Here is a tiny trained network, its code and every weight. The questions are about switching its units off for an input and a class, where a switched-off unit gives its printed mean instead of its output.

import numpy as np


def w(rows, s, z=0):
    codes = np.array(rows[::2]) - 128.0
    scale = np.full(codes.shape[1], s)
    scale[-1] = z or s
    return codes * scale


def f(y):
    return y / 2 * (1 + np.tanh(0.7978845608 * (y + 0.044715 * y**3)))


def log_softmax(a):
    a = a - a.max(-1, keepdims=True)
    return a - np.log(np.exp(a).sum(-1, keepdims=True))


def net(x, mask):
    res = np.array(x, float).reshape(1, 4) / 4 @ E
    y = f(res @ A[0][:, :-1].T + A[0][:, -1])
    res = res + np.where(mask, y, B[0][:, -1]) @ B[0][:, :-1]
    return log_softmax(res[-1] @ U[:, :-1].T + U[:, -1])


A, B = {}, {}
E = w([
[86,89,21,159,66],'x0',
[46,208,61,88,247],'x1',
[133,119,96,200,196],'x2',
[65,53,161,145,213],'x3',
],0.011)
A[0] = w([
[60,130,23,232,152,247],'N1',
[20,165,122,43,222,110],'N2',
[88,62,102,179,116,63],'N3',
[138,170,254,79,220,29],'N4',
[171,156,169,195,185,151],'N5',
[88,15,199,204,184,157],'N6',
[92,50,195,103,120,2],'N7',
],0.0083,0.0026)
B[0] = w([
[88,135,111,217,104,234],'N1',
[108,99,251,97,103,246],'N2',
[81,110,75,154,132,165],'N3',
[144,19,95,133,97,205],'N4',
[181,87,138,164,171,163],'N5',
[167,190,88,238,160,220],'N6',
[122,197,117,180,164,159],'N7',
],0.012)
U = w([
[156,119,188,132,31,199],'0',
[186,136,126,157,172,180],'1',
[78,218,66,166,187,166],'2',
[166,201,41,58,112,99],'3',
[121,42,73,147,91,92],'4',
[94,112,183,10,142,77],'5',
[152,123,79,134,172,2],'6',
],0.013,0.0081)

Each question gives the input, the list of numbers given to net, and the class t.
The units are the neurons (one row each of A and B). Each row of codes is followed by its name. A weight is (code - 128) times the scale printed after its matrix; where a second scale follows, it is the last column's (A, B and U).
mask holds one flag per neuron, in row order. A switched-off neuron (its flag False) gives its mean, the last column of its row in B, instead of its output. The means were averaged over made-up inputs and are rounded, as every weight is.
A unit's drop is (log p(t) with every unit on - log p(t) with that unit switched off) / (log p(t) with every unit on - log p(t) with every unit switched off).
The circuit of an input: a set's keep is (log p(t) with only the set's units on - log p(t) with every unit switched off) / (log p(t) with every unit on - log p(t) with every unit switched off). Starting from all 7 units, units are removed one at a time, each time the one whose removal leaves the highest keep (on an exact tie, the one counted first), for as long as the keep stays at least 0.8.
circuit, biggest first: the units of the circuit, biggest drop first
most important unit: the unit with the biggest drop
k most important neurons: the k neurons with the biggest drops, biggest first
drop of u: that unit's drop, to one decimal
input [3,1,-8,7], class 2: 2 most important neurons : N7, N4
input [1,-8,3,3], class 1: most important unit : N1
input [0,2,2,-7], class 3: circuit, biggest first : N2, N6, N1
input [4,0,3,-2], class 2: 2 most important neurons : N4, N2
input [2,-1,7,-6], class 2: 2 most important neurons : N2, N4
input [4,-3,8,-1], class 2: 2 most important neurons : N4, N2
input [6,3,-8,-5], class 3: circuit, biggest first : N2, N1
input [-2,-5,1,2], class 1: circuit, biggest first : N2, N6
input [2,7,-1,1], class 5: 2 most important neurons : N2, N6
input [-5,2,0,1], class 5: circuit, biggest first : N1, N6
input [3,-2,-1,3], class 2: circuit, biggest first : N4, N2
input [-7,7,6,2], class 0: 2 most important neurons : N2, N4
input [-6,2,-1,1], class 5: 3 most important neurons : N1, N6, N2
input [-5,8,5,2], class 5: circuit, biggest first : N2
input [6,-1,7,-5], class 2: 3 most important neurons : N4, N2, N1
input [3,-8,8,-4], class 4: 2 most important neurons : N2, N3
input [1,1,-1,-5], class 3: circuit, biggest first : N2, N1, N6
input [5,-1,-5,5], class 2: 2 most important neurons : N4, N2
input [-7,-1,-3,4], class 4: 2 most important neurons : N4, N2
input [-4,3,8,1], class 1: circuit, biggest first : N5
input [-4,3,2,-3], class 5: drop of N1 : 0.3
